Below are the code and all the weights of a small trained network. Each question names an input and a class and asks about switching units off, where a switched-off unit gives its printed mean instead of its output.

import numpy as np


def w(rows, s, z=0):
    codes = np.array(rows[::2]) - 128.0
    scale = np.full(codes.shape[1], s)
    scale[-1] = z or s
    return codes * scale


def norm(h):
    return h / np.sqrt((h * h).mean(-1, keepdims=True) + 1e-5)


def f(y):
    return y / 2 * (1 + np.tanh(0.7978845608 * (y + 0.044715 * y**3)))


def log_softmax(a):
    a = a - a.max(-1, keepdims=True)
    return a - np.log(np.exp(a).sum(-1, keepdims=True))


def net(x, mask):
    res = np.array(x, float).reshape(1, 8) / 4 @ E
    u = 0
    for l in range(3):
        y = f(norm(res) @ A[l][:, :-1].T + A[l][:, -1])
        res = res + np.where(mask[u : u + 3], y, B[l][:, -1]) @ B[l][:, :-1]
        u += 3
    return log_softmax(norm(res)[-1] @ U[:, :-1].T + U[:, -1])


A, B = {}, {}
E = w([
[135,121,71,84,224,122,167,131,81],'x0',
[134,130,134,119,123,112,133,132,122],'x1',
[95,3,183,145,167,159,139,202,110],'x2',
[138,144,138,103,126,140,136,142,132],'x3',
[86,76,172,34,106,117,170,21,186],'x4',
[124,126,123,134,126,130,127,123,127],'x5',
[169,100,103,205,148,76,251,124,230],'x6',
[248,100,178,168,191,145,80,104,127],'x7',
],0.0066)
A[0] = w([
[140,112,20,63,233,96,165,154,48,87],'0.n0',
[106,120,108,145,125,113,117,178,155,2],'0.n1',
[3,138,30,79,48,105,157,232,170,47],'0.n2',
],0.0045,0.0058)
B[0] = w([
[57,151,162,108,160,84,74,125,221,243],'0.n0',
[27,175,170,251,111,106,234,251,144,28],'0.n1',
[160,134,187,184,175,119,127,86,39,250],'0.n2',
],0.013,0.0015)
A[1] = w([
[135,183,78,199,149,128,87,243,110,31],'1.n0',
[89,32,204,122,145,140,143,214,121,2],'1.n1',
[115,153,242,196,1,132,95,159,166,85],'1.n2',
],0.0073,0.0032)
B[1] = w([
[119,58,159,48,68,106,173,82,164,245],'1.n0',
[150,164,4,167,82,136,122,84,130,254],'1.n1',
[99,129,99,97,211,96,121,163,147,244],'1.n2',
],0.018,0.0027)
A[2] = w([
[138,143,136,190,140,121,241,139,182,80],'2.n0',
[32,167,121,140,100,121,209,141,85,141],'2.n1',
[158,255,106,106,90,98,118,93,153,3],'2.n2',
],0.0085,0.0048)
B[2] = w([
[32,175,168,105,96,176,68,152,16,252],'2.n0',
[252,107,174,179,168,138,102,127,196,242],'2.n1',
[134,75,67,177,105,162,148,176,123,226],'2.n2',
],0.015,0.0025)
U = w([
[157,142,7,189,73,147,141,128,129,117],'0',
[129,78,189,89,61,108,179,109,173,254],'1',
[72,187,173,138,109,163,83,158,14,121],'2',
[102,160,110,133,238,78,123,178,197,83],'3',
[247,139,208,220,184,132,111,111,106,29],'4',
],0.014,0.0021)

Each question gives the input, the list of numbers given to net, and the class t.
The units are the neurons (one row each of A and B). Each row of codes is followed by its name. A weight is (code - 128) times the scale printed after its matrix; where a second scale follows, it is the last column's (A, B and U).
mask holds one flag per neuron, layer by layer. A switched-off neuron (its flag False) gives its mean, the last column of its row in B, instead of its output. The means were averaged over made-up inputs and are rounded, as every weight is.
A unit's drop is (log p(t) with every unit on - log p(t) with that unit switched off) / (log p(t) with every unit on - log p(t) with every unit switched off).
The circuit of an input: a set's keep is (log p(t) with only the set's units on - log p(t) with every unit switched off) / (log p(t) with every unit on - log p(t) with every unit switched off). Starting from all 9 units, units are removed one at a time, each time the one whose removal leaves the highest keep (on an exact tie, the one counted first), for as long as the keep stays at least 0.8.
circuit, biggest first: the units of the circuit, biggest drop first
k most important neurons: the k neurons with the biggest drops, biggest first
top k neurons in layer l: the k neurons of layer l with the biggest drops, biggest first
input [1,-2,-3,5,-5,4,8,6], class 2: circuit, biggest first -> (2.n0)
input [2,-4,8,4,8,8,0,-6], class 0: top 2 neurons in layer 1 -> (1.n1; 1.n0)
input [-5,-5,1,-6,-4,0,2,-6], class 4: 3 most important neurons -> (0.n2; 2.n1; 0.n0)
input [-5,5,-4,-3,-2,0,2,5], class 3: 3 most important neurons -> (1.n2; 1.n1; 0.n2)
input [3,-3,-5,-6,-2,-5,-5,-8], class 4: circuit, biggest first -> (2.n1; 0.n2)
input [7,4,2,-6,5,-6,-6,-4], class 3: 4 most important neurons -> (2.n0; 1.n0; 0.n0; 2.n1)
input [2,-2,-6,8,0,6,-6,-4], class 0: 2 most important neurons -> (2.n2; 2.n0)
input [-3,8,-5,5,-3,1,6,-4], class 2: 2 most important neurons -> (2.n0; 1.n1)
input [-5,-2,5,-8,-3,8,-5,5], class 0: circuit, biggest first -> (1.n1; 0.n2)
input [-3,6,-6,6,-6,-5,-6,-5], class 0: top 2 neurons in layer 2 -> (2.n2; 2.n0)
input [3,3,5,4,1,4,-5,2], class 0: 3 most important neurons -> (1.n1; 2.n0; 0.n2)
input [-8,-2,-8,2,-4,7,-6,8], class 0: 2 most important neurons -> (2.n2; 0.n2)
input [-6,-6,1,8,5,5,7,-4], class 2: 2 most important neurons -> (2.n0; 1.n0)
input [2,3,2,0,-3,-4,4,-7], class 4: circuit, biggest first -> (2.n1)
input [4,-7,-5,-4,-8,-1,-4,4], class 1: top 2 neurons in layer 1 -> (1.n0; 1.n1)
input [-6,6,2,0,-7,-7,5,-8], class 4: 2 most important neurons -> (0.n2; 2.n1)
input [5,-5,-6,3,5,0,-2,-8], class 4: top 2 neurons in layer 1 -> (1.n1; 1.n0)
input [-1,-3,-8,-1,5,-2,-8,7], class 0: 4 most important neurons -> (2.n2; 2.n0; 0.n2; 1.n0)
input [-8,7,-2,-8,-2,-7,8,8], class 2: circuit, biggest first -> (2.n0; 2.n1)
input [1,1,2,7,-7,-1,8,2], class 2: circuit, biggest first -> (2.n0)
input [4,-2,1,-7,-5,-1,8,8], class 2: circuit, biggest first -> (2.n0; 2.n1)
input [-8,4,4,7,7,-8,-1,-6], class 3: 2 most important neurons -> (1.n2; 1.n0)
input [6,2,2,-3,-3,5,3,-8], class 4: 3 most important neurons -> (2.n1; 0.n2; 1.n2)
